Below is a small trained network, with its code and all its weights. Each question gives an input and a class and asks what happens when units are switched off, that is, made to give their printed mean instead of their output.

import numpy as np


def w(rows, s, z=0):
    codes = np.array(rows[::2]) - 128.0
    scale = np.full(codes.shape[1], s)
    scale[-1] = z or s
    return codes * scale


def f(y):
    return y / 2 * (1 + np.tanh(0.7978845608 * (y + 0.044715 * y**3)))


def log_softmax(a):
    a = a - a.max(-1, keepdims=True)
    return a - np.log(np.exp(a).sum(-1, keepdims=True))


def net(x, mask):
    res = np.array(x, float).reshape(1, 6) / 4 @ E
    y = f(res @ A[0][:, :-1].T + A[0][:, -1])
    res = res + np.where(mask, y, B[0][:, -1]) @ B[0][:, :-1]
    return log_softmax(res[-1] @ U[:, :-1].T + U[:, -1])


A, B = {}, {}
E = w([
[129,148,193,204,57,130,114,83,143,101,113],'x0',
[123,140,80,155,167,130,116,69,129,154,170],'x1',
[165,166,130,127,66,87,215,105,152,104,164],'x2',
[61,150,107,117,85,11,71,117,139,157,117],'x3',
[197,76,164,130,133,99,103,133,171,148,145],'x4',
[108,152,106,195,170,112,65,63,109,42,106],'x5',
],0.011)
A[0] = w([
[138,99,232,51,35,96,142,239,203,186,121,192],'N0',
[182,110,111,7,180,18,185,133,202,157,152,253],'N1',
[237,103,246,124,116,184,122,209,126,88,79,241],'N2',
[27,202,121,125,132,141,108,82,106,136,59,76],'N3',
[41,166,106,121,104,112,168,141,130,139,119,164],'N4',
[254,27,159,213,118,156,143,142,195,175,217,223],'N5',
[70,95,204,173,60,115,51,112,124,129,68,173],'N6',
[99,110,23,131,184,17,8,132,150,151,134,162],'N7',
[98,204,165,215,77,63,105,41,128,122,140,143],'N8',
[26,122,133,140,127,68,41,114,174,163,58,169],'N9',
[41,121,58,123,233,160,62,167,82,157,91,118],'N10',
],0.0069,0.005)
B[0] = w([
[150,205,128,53,221,144,170,166,196,141,9,248],'N0',
[119,122,152,138,174,115,134,184,201,106,85,250],'N1',
[42,106,110,59,131,95,113,179,144,185,122,225],'N2',
[158,109,176,128,125,154,136,132,82,106,178,160],'N3',
[92,107,126,145,74,154,107,154,123,134,108,162],'N4',
[126,153,169,99,154,142,123,202,175,126,129,224],'N5',
[150,139,165,166,116,184,105,187,125,155,116,183],'N6',
[103,145,52,111,139,114,135,66,162,162,68,224],'N7',
[232,154,157,175,113,80,129,102,146,36,132,191],'N8',
[92,164,63,182,93,189,110,95,105,145,177,199],'N9',
[83,108,146,123,168,164,174,112,113,194,105,208],'N10',
],0.011,0.013)
U = w([
[87,143,90,133,93,170,115,174,105,141,156,182],'0',
[178,8,113,75,99,68,81,108,82,152,175,2],'1',
[145,159,102,175,105,109,113,89,180,78,116,155],'2',
[66,99,81,78,138,123,129,104,122,143,120,77],'3',
[170,95,114,52,101,83,80,100,99,149,159,5],'4',
[121,121,159,65,187,138,143,184,184,126,89,182],'5',
[113,90,153,155,158,170,123,99,56,130,146,98],'6',
[141,99,172,169,79,103,97,141,129,70,195,102],'7',
],0.013,0.0073)

Each question gives the input, the list of numbers given to net, and the class t.
The units are the neurons (one row each of A and B). Each row of codes is followed by its name. A weight is (code - 128) times the scale printed after its matrix; where a second scale follows, it is the last column's (A, B and U).
mask holds one flag per neuron, in row order. A switched-off neuron (its flag False) gives its mean, the last column of its row in B, instead of its output. The means were averaged over made-up inputs and are rounded, as every weight is.
A unit's drop is (log p(t) with every unit on - log p(t) with that unit switched off) / (log p(t) with every unit on - log p(t) with every unit switched off).
The circuit of an input: a set's keep is (log p(t) with only the set's units on - log p(t) with every unit switched off) / (log p(t) with every unit on - log p(t) with every unit switched off). Starting from all 11 units, units are removed one at a time, each time the one whose removal leaves the highest keep (on an exact tie, the one counted first), for as long as the keep stays at least 0.8.
units of the circuit, in order: the units of the circuit, biggest drop first
top k neurons: the k neurons with the biggest drops, biggest first
drop when u is switched off: that unit's drop, to one decimal
input [4,-6,-8,8,-5,5], class 0: units of the circuit, in order	(N9)
input [5,7,3,-2,-7,4], class 7: units of the circuit, in order	(N0; N7; N3)
input [6,-2,1,7,-6,2], class 7: units of the circuit, in order	(N0; N3)
input [5,-1,5,1,1,3], class 7: units of the circuit, in order	(N0; N7)
input [-4,7,-3,-2,-3,-2], class 3: units of the circuit, in order	(N0; N5)
input [-3,2,3,8,-7,-1], class 2: top 2 neurons	(N8; N2)
input [-5,-3,-2,8,-5,-2], class 3: units of the circuit, in order	(N9; N7)
input [-5,0,-2,0,-8,8], class 6: units of the circuit, in order	(N3; N0)
input [1,-5,-7,2,0,1], class 0: units of the circuit, in order	(N9; N1)
input [6,-8,6,1,1,4], class 2: top 2 neurons	(N8; N1)
input [1,8,6,3,3,-2], class 2: top 4 neurons	(N0; N8; N2; N10)
input [5,-7,-4,1,2,3], class 0: drop when N0 is switched off	0.1
input [2,8,7,-2,-7,-6], class 0: drop when N2 is switched off	-0.1
input [-6,5,-3,5,-5,5], class 3: units of the circuit, in order	(N7)
input [4,4,-3,-1,-3,-3], class 6: drop when N0 is switched off	0.3
input [-7,-1,3,5,1,3], class 3: drop when N8 is switched off	0.1
